Here is a tiny trained network, its code and every weight. The questions are about switching its units off for an input and a class, where a switched-off unit gives its printed mean instead of its output.

import numpy as np


def w(rows, s, z=0):
    codes = np.array(rows[::2]) - 128.0
    scale = np.full(codes.shape[1], s)
    scale[-1] = z or s
    return codes * scale


def norm(h):
    return h / np.sqrt((h * h).mean(-1, keepdims=True) + 1e-5)


def f(y):
    return y / 2 * (1 + np.tanh(0.7978845608 * (y + 0.044715 * y**3)))


def log_softmax(a):
    a = a - a.max(-1, keepdims=True)
    return a - np.log(np.exp(a).sum(-1, keepdims=True))


def net(x, mask):
    res = np.array(x, float).reshape(1, 8) / 4 @ E
    u = 0
    for l in range(3):
        y = f(norm(res) @ A[l][:, :-1].T + A[l][:, -1])
        res = res + np.where(mask[u : u + 5], y, B[l][:, -1]) @ B[l][:, :-1]
        u += 5
    return log_softmax(norm(res)[-1] @ U[:, :-1].T + U[:, -1])


A, B = {}, {}
E = w([
[172,68,240,106,185,253,205,75],'x0',
[54,61,71,115,190,165,111,193],'x1',
[139,119,127,137,120,122,131,134],'x2',
[174,226,76,123,32,150,166,220],'x3',
[118,128,130,125,131,130,124,127],'x4',
[33,90,174,195,59,92,213,144],'x5',
[124,122,137,118,116,140,117,122],'x6',
[106,78,155,52,80,202,61,64],'x7',
],0.005)
A[0] = w([
[122,121,106,131,104,166,131,73,186],'0.n0',
[156,211,176,183,82,100,132,3,97],'0.n1',
[110,99,185,131,188,68,119,84,198],'0.n2',
[116,120,118,113,239,129,74,27,248],'0.n3',
[1,80,166,233,73,128,228,92,2],'0.n4',
],0.0055,0.0014)
B[0] = w([
[219,102,57,57,42,107,92,109,152],'0.n0',
[151,40,190,29,115,73,178,158,203],'0.n1',
[94,76,137,207,8,74,45,225,200],'0.n2',
[69,235,204,196,80,136,101,220,252],'0.n3',
[197,139,101,199,66,255,47,139,255],'0.n4',
],0.0061,0.0035)
A[1] = w([
[119,128,188,164,200,208,211,2,8],'1.n0',
[94,153,150,116,12,39,82,144,158],'1.n1',
[206,145,145,142,122,169,34,162,150],'1.n2',
[142,153,47,156,215,69,229,85,90],'1.n3',
[148,115,193,133,119,231,121,198,67],'1.n4',
],0.0066,0.0014)
B[1] = w([
[94,111,42,183,194,127,245,37,160],'1.n0',
[110,94,121,108,186,138,182,89,249],'1.n1',
[135,119,105,167,187,117,106,156,224],'1.n2',
[138,81,190,129,98,84,104,105,148],'1.n3',
[116,149,76,86,169,71,142,118,255],'1.n4',
],0.011,0.0047)
A[2] = w([
[68,151,2,120,57,20,79,57,2],'2.n0',
[52,108,45,139,157,176,120,219,121],'2.n1',
[149,205,51,42,85,156,198,187,109],'2.n2',
[123,70,84,11,173,204,92,76,139],'2.n3',
[62,105,105,164,7,186,181,117,148],'2.n4',
],0.0072,0.0025)
B[2] = w([
[110,116,126,142,148,173,157,4,162],'2.n0',
[213,95,175,74,86,112,207,92,254],'2.n1',
[2,38,217,200,198,130,71,151,207],'2.n2',
[156,186,166,167,28,69,114,95,206],'2.n3',
[223,220,125,94,210,146,22,163,181],'2.n4',
],0.0084,0.0058)
U = w([
[75,147,1,164,164,187,181,5,160],'0',
[14,70,192,198,138,173,56,212,42],'1',
[157,124,134,133,125,131,113,151,251],'2',
[207,249,44,162,139,196,23,204,99],'3',
[142,126,141,124,99,118,135,161,182],'4',
[145,70,154,5,56,137,219,203,20],'5',
[126,129,116,152,112,131,130,144,139],'6',
[143,177,117,177,24,94,113,156,90],'7',
],0.0074,0.0029)

Each question gives the input, the list of numbers given to net, and the class t.
The units are the neurons (one row each of A and B). Each row of codes is followed by its name. A weight is (code - 128) times the scale printed after its matrix; where a second scale follows, it is the last column's (A, B and U).
mask holds one flag per neuron, layer by layer. A switched-off neuron (its flag False) gives its mean, the last column of its row in B, instead of its output. The means were averaged over made-up inputs and are rounded, as every weight is.
A unit's drop is (log p(t) with every unit on - log p(t) with that unit switched off) / (log p(t) with every unit on - log p(t) with every unit switched off).
The circuit of an input: a set's keep is (log p(t) with only the set's units on - log p(t) with every unit switched off) / (log p(t) with every unit on - log p(t) with every unit switched off). Starting from the 12 units with the biggest drops (on a tie, the unit counted first), units are removed one at a time, each time the one whose removal leaves the highest keep (on an exact tie, the one counted first), for as long as the keep stays at least 0.8.
units of the circuit, in order: the units of the circuit, biggest drop first
most important unit: the unit with the biggest drop
top k neurons: the k neurons with the biggest drops, biggest first
k most important neurons of layer l: the k neurons of layer l with the biggest drops, biggest first
input [4,-6,1,8,1,5,-1,2], class 1: units of the circuit, in order	[2.n2, 2.n1]
input [-1,-8,-1,-8,-7,-3,7,-6], class 1: top 3 neurons	[2.n1, 0.n2, 0.n3]
input [-1,2,0,3,7,7,-4,-4], class 3: most important unit	2.n4
input [8,8,-6,-6,-6,0,4,-2], class 0: top 4 neurons	[1.n0, 0.n1, 2.n2, 1.n4]
input [7,4,-3,-4,-7,-3,-4,4], class 0: top 3 neurons	[1.n0, 0.n1, 0.n4]
input [8,-7,7,8,-4,4,-7,3], class 0: top 4 neurons	[1.n0, 0.n2, 0.n3, 2.n1]
input [5,8,5,1,-8,-7,-7,-5], class 5: top 2 neurons	[2.n1, 0.n4]
input [-8,-8,-1,-1,-3,8,5,-7], class 0: top 3 neurons	[1.n1, 2.n0, 0.n3]
input [0,-1,2,-6,3,8,-6,-3], class 3: units of the circuit, in order	[0.n4, 2.n4]
input [-5,-4,2,-8,6,0,0,-1], class 1: units of the circuit, in order	[1.n4, 0.n3, 2.n3]
input [8,5,-8,5,-1,-6,4,-2], class 0: top 2 neurons	[1.n0, 0.n2]
input [-2,2,1,-7,1,-1,7,8], class 7: top 4 neurons	[2.n3, 2.n2, 0.n0, 1.n1]
input [-6,3,-6,-5,8,8,-4,-4], class 3: top 3 neurons	[0.n4, 2.n4, 1.n4]
input [0,7,-6,7,-7,5,3,0], class 1: top 2 neurons	[2.n2, 0.n2]
input [-8,7,4,-4,-5,-4,6,5], class 0: most important unit	2.n0
input [5,-7,-1,-5,-4,8,-2,-1], class 3: top 3 neurons	[0.n4, 2.n4, 0.n2]
input [1,6,-2,-4,-6,5,1,2], class 5: units of the circuit, in order	[2.n1, 2.n2]
input [5,-1,2,5,7,8,-7,-8], class 3: units of the circuit, in order	[2.n4, 0.n4]
input [2,8,0,-7,2,1,0,6], class 5: units of the circuit, in order	[2.n1, 2.n2, 1.n4, 0.n3]
input [-6,-3,0,5,-4,7,6,-1], class 3: units of the circuit, in order	[2.n4]
input [7,-3,7,-3,6,8,3,-6], class 3: top 3 neurons	[0.n4, 2.n4, 0.n2]
input [5,5,4,8,2,-7,-5,-7], class 1: top 2 neurons	[2.n2, 0.n4]
input [-6,-8,-5,3,2,4,7,8], class 5: top 2 neurons	[0.n1, 1.n1]
input [4,0,2,-6,-5,1,-4,-3], class 1: 2 most important neurons of layer 2	[2.n3, 2.n4]
input [8,6,3,6,-2,1,7,-6], class 0: units of the circuit, in order	[1.n0, 0.n2, 0.n3]
input [-6,3,1,-4,-2,7,7,7], class 3: units of the circuit, in order	[2.n4, 0.n4]
input [8,4,3,-6,0,-1,-1,3], class 0: units of the circuit, in order	[1.n0]
input [3,-7,0,-1,6,3,2,-1], class 5: 2 most important neurons of layer 0	[0.n1, 0.n2]
